Below are the code and all the weights of a small trained network. Each question names an input and a class and asks about switching units off, where a switched-off unit gives its printed mean instead of its output.

import numpy as np


def w(rows, s, z=0):
    codes = np.array(rows[::2]) - 128.0
    scale = np.full(codes.shape[1], s)
    scale[-1] = z or s
    return codes * scale


def norm(h):
    return h / np.sqrt((h * h).mean(-1, keepdims=True) + 1e-5)


def f(y):
    return np.maximum(y, 0)


def log_softmax(a):
    a = a - a.max(-1, keepdims=True)
    return a - np.log(np.exp(a).sum(-1, keepdims=True))


def net(x, mask):
    res = np.array(x, float).reshape(1, 2) / 4 @ E
    u = 0
    for l in range(4):
        y = f(norm(res) @ A[l][:, :-1].T + A[l][:, -1])
        res = res + np.where(mask[u : u + 3], y, B[l][:, -1]) @ B[l][:, :-1]
        u += 3
    return log_softmax(norm(res)[-1] @ U[:, :-1].T + U[:, -1])


A, B = {}, {}
E = w([
[65,254,181],'x0',
[150,16,190],'x1',
],0.0057)
A[0] = w([
[191,20,214,9],'0.n1',
[139,135,116,60],'0.n2',
[46,123,253,4],'0.n3',
],0.0072,0.0033)
B[0] = w([
[89,71,100,254],'0.n1',
[132,173,135,128],'0.n2',
[3,177,198,206],'0.n3',
],0.012,0.0034)
A[1] = w([
[95,178,87,4],'1.n1',
[142,248,100,82],'1.n2',
[182,120,102,102],'1.n3',
],0.011,0.0032)
B[1] = w([
[50,121,85,177],'1.n1',
[29,2,54,254],'1.n2',
[175,168,126,163],'1.n3',
],0.0086,0.0051)
A[2] = w([
[2,87,235,205],'2.n1',
[182,17,179,4],'2.n2',
[185,93,52,122],'2.n3',
],0.0059,0.0033)
B[2] = w([
[255,205,159,254],'2.n1',
[65,4,222,152],'2.n2',
[206,133,205,175],'2.n3',
],0.0071,0.0065)
A[3] = w([
[175,168,15,230],'3.n1',
[132,70,46,77],'3.n2',
[2,222,110,4],'3.n3',
],0.0052,0.0028)
B[3] = w([
[76,206,87,250],'3.n1',
[46,178,207,208],'3.n2',
[255,19,143,218],'3.n3',
],0.0065,0.0026)
U = w([
[140,162,121,3],'0',
[180,13,159,211],'1',
[250,175,78,94],'2',
[93,198,249,213],'3',
[37,138,39,243],'4',
],0.021,0.0045)

Each question gives the input, the list of numbers given to net, and the class t.
The units are the neurons (one row each of A and B). Each row of codes is followed by its name. A weight is (code - 128) times the scale printed after its matrix; where a second scale follows, it is the last column's (A, B and U).
mask holds one flag per neuron, layer by layer. A switched-off neuron (its flag False) gives its mean, the last column of its row in B, instead of its output. The means were averaged over made-up inputs and are rounded, as every weight is.
A unit's drop is (log p(t) with every unit on - log p(t) with that unit switched off) / (log p(t) with every unit on - log p(t) with every unit switched off).
The circuit of an input: a set's keep is (log p(t) with only the set's units on - log p(t) with every unit switched off) / (log p(t) with every unit on - log p(t) with every unit switched off). Starting from all 12 units, units are removed one at a time, each time the one whose removal leaves the highest keep (on an exact tie, the one counted first), for as long as the keep stays at least 0.8.
units of the circuit, in order: the units of the circuit, biggest drop first
k most important neurons: the k neurons with the biggest drops, biggest first
drop of u: that unit's drop, to one decimal
input [-4,-3], class 2: 3 most important neurons => (0.n3; 1.n2; 2.n3)
input [2,6], class 3: units of the circuit, in order => (0.n3)
input [4,-1], class 4: 2 most important neurons => (2.n3; 1.n2)
input [-1,-1], class 2: 3 most important neurons => (1.n2; 0.n3; 2.n3)
input [-2,-2], class 2: 2 most important neurons => (0.n3; 1.n2)
input [-7,-3], class 2: 2 most important neurons => (1.n2; 1.n3)
input [-4,-4], class 2: 3 most important neurons => (0.n3; 1.n2; 2.n3)
input [8,-2], class 4: 4 most important neurons => (1.n2; 2.n3; 1.n1; 3.n2)
input [2,5], class 3: 3 most important neurons => (0.n3; 1.n2; 2.n1)
input [-6,-4], class 2: 2 most important neurons => (1.n2; 2.n3)
input [-2,-1], class 2: 2 most important neurons => (1.n2; 0.n1)
input [8,-6], class 4: drop of 1.n2 => 0.3
input [7,-6], class 4: drop of 1.n2 => 0.2
input [1,3], class 3: drop of 1.n2 => 0.3
